Here is a tiny trained network, its code and every weight. The questions are about switching its units off for an input and a target symbol, where a switched-off unit gives its printed mean instead of its output.

import numpy as np


def w(rows, s, z=0):
    codes = np.array(rows[::2]) - 128.0
    scale = np.full(codes.shape[1], s)
    scale[-1] = z or s
    return codes * scale


def softmax(a):
    e = np.exp(a - a.max(-1, keepdims=True))
    return e / e.sum(-1, keepdims=True)


def log_softmax(a):
    a = a - a.max(-1, keepdims=True)
    return a - np.log(np.exp(a).sum(-1, keepdims=True))


def net(x, mask):
    ids = ['ΔΛΞΣΨγζηω'.index(c) for c in x.split()]
    T = len(ids)
    res = E[ids] + P[:T]
    u = 0
    for l in range(3):
        r = res
        for j in range(3):
            rows = slice(4 * j, 4 * j + 4)
            q, k, v = (r @ M[l][rows].T for M in (Q, K, V))
            z = softmax(np.where(np.tri(T) > 0, q @ k.T / 4**0.5, -1e9)) @ v
            o = O[l][rows]
            res = res + np.where(mask[u + j], z, o[:, -1]) @ o[:, :-1]
        u += 3
    return log_softmax(res[-1] @ U[:, :-1].T + U[:, -1])


Q, K, V, O = {}, {}, {}, {}
E = w([
[139,108,91,173,182,158,160,122],'Δ',
[115,43,63,139,134,110,92,130],'Λ',
[254,108,24,89,147,125,129,162],'Ξ',
[52,145,98,116,155,73,173,195],'Σ',
[144,67,66,144,72,160,153,156],'Ψ',
[131,129,125,87,130,64,198,196],'γ',
[82,212,128,87,131,124,128,150],'ζ',
[164,150,112,129,100,89,208,77],'η',
[182,76,162,94,93,70,207,190],'ω',
],0.024)
P = w([
[138,169,101,250,146,52,52,204],'0',
[127,140,92,186,156,89,85,187],'1',
[115,126,93,148,157,116,116,165],'2',
[113,120,97,114,152,147,143,138],'3',
[111,117,103,84,149,172,167,110],'4',
[106,112,113,60,148,195,187,78],'5',
[109,115,126,37,148,226,214,48],'6',
],0.013)
Q[0] = w([
[143,117,99,177,117,186,96,150],'L0H1',
[142,127,73,58,136,112,166,166],'L0H1',
[159,133,205,161,165,108,92,100],'L0H1',
[142,143,107,126,147,154,112,59],'L0H1',
[109,166,118,163,170,199,46,89],'L0H2',
[176,52,133,234,104,120,156,117],'L0H2',
[154,68,68,182,112,169,163,137],'L0H2',
[182,108,1,103,132,160,134,79],'L0H2',
[143,125,61,96,135,154,163,167],'L0H3',
[146,125,66,153,122,128,137,126],'L0H3',
[117,157,155,127,103,79,148,109],'L0H3',
[158,154,126,116,154,157,113,147],'L0H3',
],0.016)
K[0] = w([
[132,161,129,124,113,160,82,110],'L0H1',
[123,138,128,2,122,164,164,122],'L0H1',
[145,111,98,214,139,89,117,221],'L0H1',
[114,118,79,95,111,168,114,118],'L0H1',
[85,134,130,156,80,207,63,97],'L0H2',
[171,79,152,180,88,107,156,98],'L0H2',
[139,74,128,124,99,99,171,71],'L0H2',
[145,93,127,68,106,149,173,89],'L0H2',
[118,86,120,86,141,160,164,104],'L0H3',
[135,103,137,134,123,117,156,99],'L0H3',
[127,149,106,114,134,108,140,170],'L0H3',
[120,129,139,122,133,136,140,105],'L0H3',
],0.02)
V[0] = w([
[180,91,178,97,140,140,74,211],'L0H1',
[138,78,133,194,150,161,74,135],'L0H1',
[146,121,202,90,120,118,101,91],'L0H1',
[119,59,96,74,136,130,90,83],'L0H1',
[124,39,99,231,238,132,77,155],'L0H2',
[66,93,131,225,83,189,152,189],'L0H2',
[189,141,157,153,254,205,143,167],'L0H2',
[100,68,132,115,142,141,56,108],'L0H2',
[159,166,136,244,211,196,140,158],'L0H3',
[99,128,64,108,168,74,102,41],'L0H3',
[150,201,163,77,108,146,179,114],'L0H3',
[153,62,95,210,106,75,154,127],'L0H3',
],0.007)
O[0] = w([
[99,58,100,69,99,65,150,138,103],'L0H1',
[103,189,93,45,78,64,106,100,25],'L0H1',
[189,156,194,124,106,129,142,180,2],'L0H1',
[95,222,121,72,81,142,152,129,101],'L0H1',
[215,143,208,73,201,189,91,60,135],'L0H2',
[161,30,68,106,96,152,131,1,118],'L0H2',
[148,137,201,173,191,215,84,170,131],'L0H2',
[158,118,149,124,153,95,106,105,25],'L0H2',
[113,82,123,131,39,58,116,147,143],'L0H3',
[154,150,95,152,135,112,202,131,145],'L0H3',
[130,72,93,62,115,156,94,135,64],'L0H3',
[106,187,134,193,130,127,92,141,243],'L0H3',
],0.006,0.0056)
Q[1] = w([
[194,152,150,190,201,138,125,130],'L1H1',
[160,187,121,17,103,166,75,120],'L1H1',
[96,197,75,215,154,252,71,52],'L1H1',
[132,115,58,166,124,219,124,149],'L1H1',
[151,139,124,245,81,124,174,66],'L1H2',
[174,183,232,173,79,97,68,55],'L1H2',
[102,99,93,175,65,55,159,152],'L1H2',
[140,157,211,96,19,162,85,167],'L1H2',
[80,163,75,149,170,198,125,229],'L1H3',
[50,102,81,186,68,126,154,107],'L1H3',
[75,115,84,181,187,86,147,120],'L1H3',
[104,159,209,247,70,171,139,138],'L1H3',
],0.011)
K[1] = w([
[80,110,153,110,149,135,97,123],'L1H1',
[154,96,98,85,166,180,56,143],'L1H1',
[77,208,86,145,132,202,124,48],'L1H1',
[95,143,140,75,102,182,123,138],'L1H1',
[158,115,139,121,66,107,134,155],'L1H2',
[130,113,95,164,107,63,1,125],'L1H2',
[170,124,167,124,138,85,191,122],'L1H2',
[153,133,149,150,156,122,41,112],'L1H2',
[96,160,139,98,191,197,188,133],'L1H3',
[135,179,163,113,44,109,122,104],'L1H3',
[76,161,159,133,99,153,126,101],'L1H3',
[169,173,171,159,143,108,101,149],'L1H3',
],0.015)
V[1] = w([
[50,171,137,157,101,63,113,95],'L1H1',
[104,66,86,152,253,91,98,65],'L1H1',
[169,131,110,147,135,116,100,134],'L1H1',
[152,235,86,98,100,122,73,208],'L1H1',
[145,29,175,156,69,226,86,217],'L1H2',
[74,138,159,210,55,75,104,135],'L1H2',
[134,123,205,130,141,189,195,222],'L1H2',
[150,59,178,201,216,41,190,159],'L1H2',
[219,116,67,47,94,137,159,193],'L1H3',
[191,86,100,154,121,183,83,169],'L1H3',
[156,49,168,150,136,123,163,121],'L1H3',
[160,112,121,84,157,93,195,69],'L1H3',
],0.0058)
O[1] = w([
[73,104,209,41,254,145,137,107,134],'L1H1',
[94,182,153,41,68,189,121,48,162],'L1H1',
[115,108,141,131,132,175,98,124,138],'L1H1',
[179,71,178,230,172,147,169,79,175],'L1H1',
[100,146,126,184,137,135,113,75,94],'L1H2',
[115,197,27,126,108,34,144,114,144],'L1H2',
[57,84,135,153,170,208,37,100,191],'L1H2',
[130,249,87,197,48,189,27,199,253],'L1H2',
[101,93,103,61,247,132,104,58,158],'L1H3',
[30,105,59,88,144,39,87,51,138],'L1H3',
[94,85,121,81,113,120,126,156,96],'L1H3',
[118,80,150,32,119,189,59,148,114],'L1H3',
],0.0052,0.0067)
Q[2] = w([
[181,64,165,124,79,84,133,155],'L2H1',
[90,191,162,123,105,110,163,170],'L2H1',
[230,108,103,119,86,132,189,96],'L2H1',
[115,142,4,149,102,194,101,195],'L2H1',
[200,119,105,88,140,167,126,110],'L2H2',
[151,86,111,125,88,83,170,64],'L2H2',
[138,144,182,99,140,98,75,134],'L2H2',
[120,170,85,99,203,72,195,175],'L2H2',
[177,152,102,72,98,93,110,145],'L2H3',
[181,126,146,59,140,114,190,131],'L2H3',
[116,112,97,178,143,112,145,173],'L2H3',
[157,128,76,105,181,156,125,142],'L2H3',
],0.013)
K[2] = w([
[220,146,129,97,88,107,82,98],'L2H1',
[80,249,136,150,95,123,174,157],'L2H1',
[226,107,92,73,72,174,175,67],'L2H1',
[100,47,101,150,104,116,207,243],'L2H1',
[120,110,73,98,181,214,114,82],'L2H2',
[214,154,105,106,108,112,163,90],'L2H2',
[127,168,105,149,163,86,45,96],'L2H2',
[41,201,138,170,155,137,221,126],'L2H2',
[134,78,53,125,113,132,99,128],'L2H3',
[152,146,49,128,149,197,130,75],'L2H3',
[140,124,151,168,101,127,175,141],'L2H3',
[102,105,121,86,94,248,213,171],'L2H3',
],0.012)
V[2] = w([
[92,39,149,70,196,158,158,196],'L2H1',
[159,66,93,92,99,222,96,131],'L2H1',
[105,124,176,119,67,161,146,92],'L2H1',
[3,149,121,157,106,136,189,75],'L2H1',
[81,123,183,88,128,178,177,78],'L2H2',
[77,98,214,81,90,17,123,195],'L2H2',
[156,102,214,185,70,135,114,139],'L2H2',
[207,198,119,124,108,180,166,136],'L2H2',
[25,176,133,145,63,174,59,9],'L2H3',
[137,75,17,143,220,162,75,86],'L2H3',
[130,65,94,194,43,189,145,80],'L2H3',
[183,198,131,70,117,134,78,131],'L2H3',
],0.0063)
O[2] = w([
[225,205,185,157,29,71,105,110,129],'L2H1',
[131,177,126,172,204,53,201,106,94],'L2H1',
[95,136,93,188,220,181,113,189,3],'L2H1',
[189,35,80,127,126,122,60,217,148],'L2H1',
[135,181,13,143,93,67,121,108,25],'L2H2',
[183,191,24,112,119,209,229,103,6],'L2H2',
[165,139,94,88,249,123,148,156,50],'L2H2',
[192,105,152,75,96,68,96,146,158],'L2H2',
[207,138,73,58,221,95,141,213,35],'L2H3',
[48,25,68,143,164,148,121,165,181],'L2H3',
[37,173,51,121,254,147,26,142,122],'L2H3',
[173,127,122,203,171,160,228,129,80],'L2H3',
],0.0053,0.0065)
U = w([
[86,197,143,195,120,1,124,221,248],'Δ',
[91,91,198,47,161,207,178,153,182],'Λ',
[115,96,171,187,164,108,133,116,73],'Ξ',
[111,174,105,179,155,171,140,105,64],'Σ',
[132,159,127,146,201,139,95,168,63],'Ψ',
[203,121,120,118,123,154,83,165,55],'γ',
[173,161,131,105,147,105,144,117,228],'ζ',
[96,123,88,124,147,84,137,126,81],'η',
[116,142,143,138,107,114,69,121,3],'ω',
],0.008,0.0051)

Each question gives the input, a string of symbols that net reads in full, and the target symbol t.
The units are the heads (4 rows each of Q, K, V and O). Each row of codes is followed by its name. A weight is (code - 128) times the scale printed after its matrix; where a second scale follows, it is the last column's (O and U).
mask holds one flag per head, layer by layer. A switched-off head (its flag False) gives its mean, the last column of its rows in O, instead of its output. The means were averaged over made-up inputs and are rounded, as every weight is.
A unit's drop is (log p(t) with every unit on - log p(t) with that unit switched off) / (log p(t) with every unit on - log p(t) with every unit switched off).
The circuit of an input: a set's keep is (log p(t) with only the set's units on - log p(t) with every unit switched off) / (log p(t) with every unit on - log p(t) with every unit switched off). Starting from all 9 units, units are removed one at a time, each time the one whose removal leaves the highest keep (on an exact tie, the one counted first), for as long as the keep stays at least 0.8.
units of the circuit, in order: the units of the circuit, biggest drop first
most important unit: the unit with the biggest drop
heads that matter: for each layer, one digit per head in row order, 1 if its drop is at least 0.15 and else 0, layers parted by /
input Ψ ζ Ξ Ψ Ξ γ, target Δ: most important unit => L0H2
input Σ ζ Λ, target Ξ: units of the circuit, in order => [L0H2, L2H2, L1H1]
input Σ Σ η Δ, target Δ: units of the circuit, in order => [L0H2, L1H2]
input ζ Ξ η Λ, target Δ: units of the circuit, in order => [L0H2, L1H2]
input Δ Ψ Δ Ξ Ψ ζ Σ, target Δ: heads that matter => 010 / 000 / 110
input Δ Λ Ψ Λ ω Σ η, target Σ: heads that matter => 110 / 010 / 010
input ω ζ Ψ Ψ Λ Σ Ξ, target Σ: heads that matter => 111 / 100 / 101
input Λ ζ Δ, target Ξ: units of the circuit, in order => [L0H2, L1H1, L2H2]
input ζ Δ Ξ, target Δ: heads that matter => 111 / 100 / 000
input γ γ Ψ ζ Ξ Ξ, target Ξ: heads that matter => 111 / 110 / 111
input Δ Λ Λ Δ Λ Ψ Ξ, target Ψ: units of the circuit, in order => [L0H2, L2H3]
input Σ ζ ζ, target Λ: heads that matter => 001 / 010 / 100
input Σ γ Ψ η ω, target Δ: heads that matter => 110 / 100 / 100
input Ξ ζ ζ Λ ζ Ξ, target ζ: units of the circuit, in order => [L2H1, L1H2]
input Λ ω Ξ, target ω: most important unit => L2H2
input ω Σ Ξ Δ Σ, target Λ: units of the circuit, in order => [L1H2, L2H1]
input η Δ ω Δ, target Σ: units of the circuit, in order => [L2H2, L0H1, L1H2]
input γ Λ Ψ, target ω: heads that matter => 111 / 000 / 010
input ζ γ Ψ Ξ, target Ψ: units of the circuit, in order => [L2H3, L0H2]
input Ψ Ψ Ψ, target η: units of the circuit, in order => [L0H2, L2H3, L1H3]
input Ψ η Ξ Λ Λ, target Λ: most important unit => L0H1
input Ψ ω Λ Ψ, target Σ: heads that matter => 100 / 000 / 010
input γ γ Ξ ω ζ Λ Ξ, target Λ: heads that matter => 111 / 010 / 001
input ζ Δ Ξ Σ Λ, target γ: units of the circuit, in order => [L0H1, L2H1, L0H2, L1H1]
input ζ Λ ζ Δ Ψ Λ, target η: heads that matter => 110 / 100 / 011
input ζ ζ Ψ ζ, target Λ: heads that matter => 000 / 010 / 100
input Δ Ξ η η Σ Ψ, target Δ: most important unit => L0H2
input Δ Ψ Ξ Δ ζ, target Δ: heads that matter => 010 / 000 / 000
input ω γ γ η, target Δ: heads that matter => 110 / 000 / 000
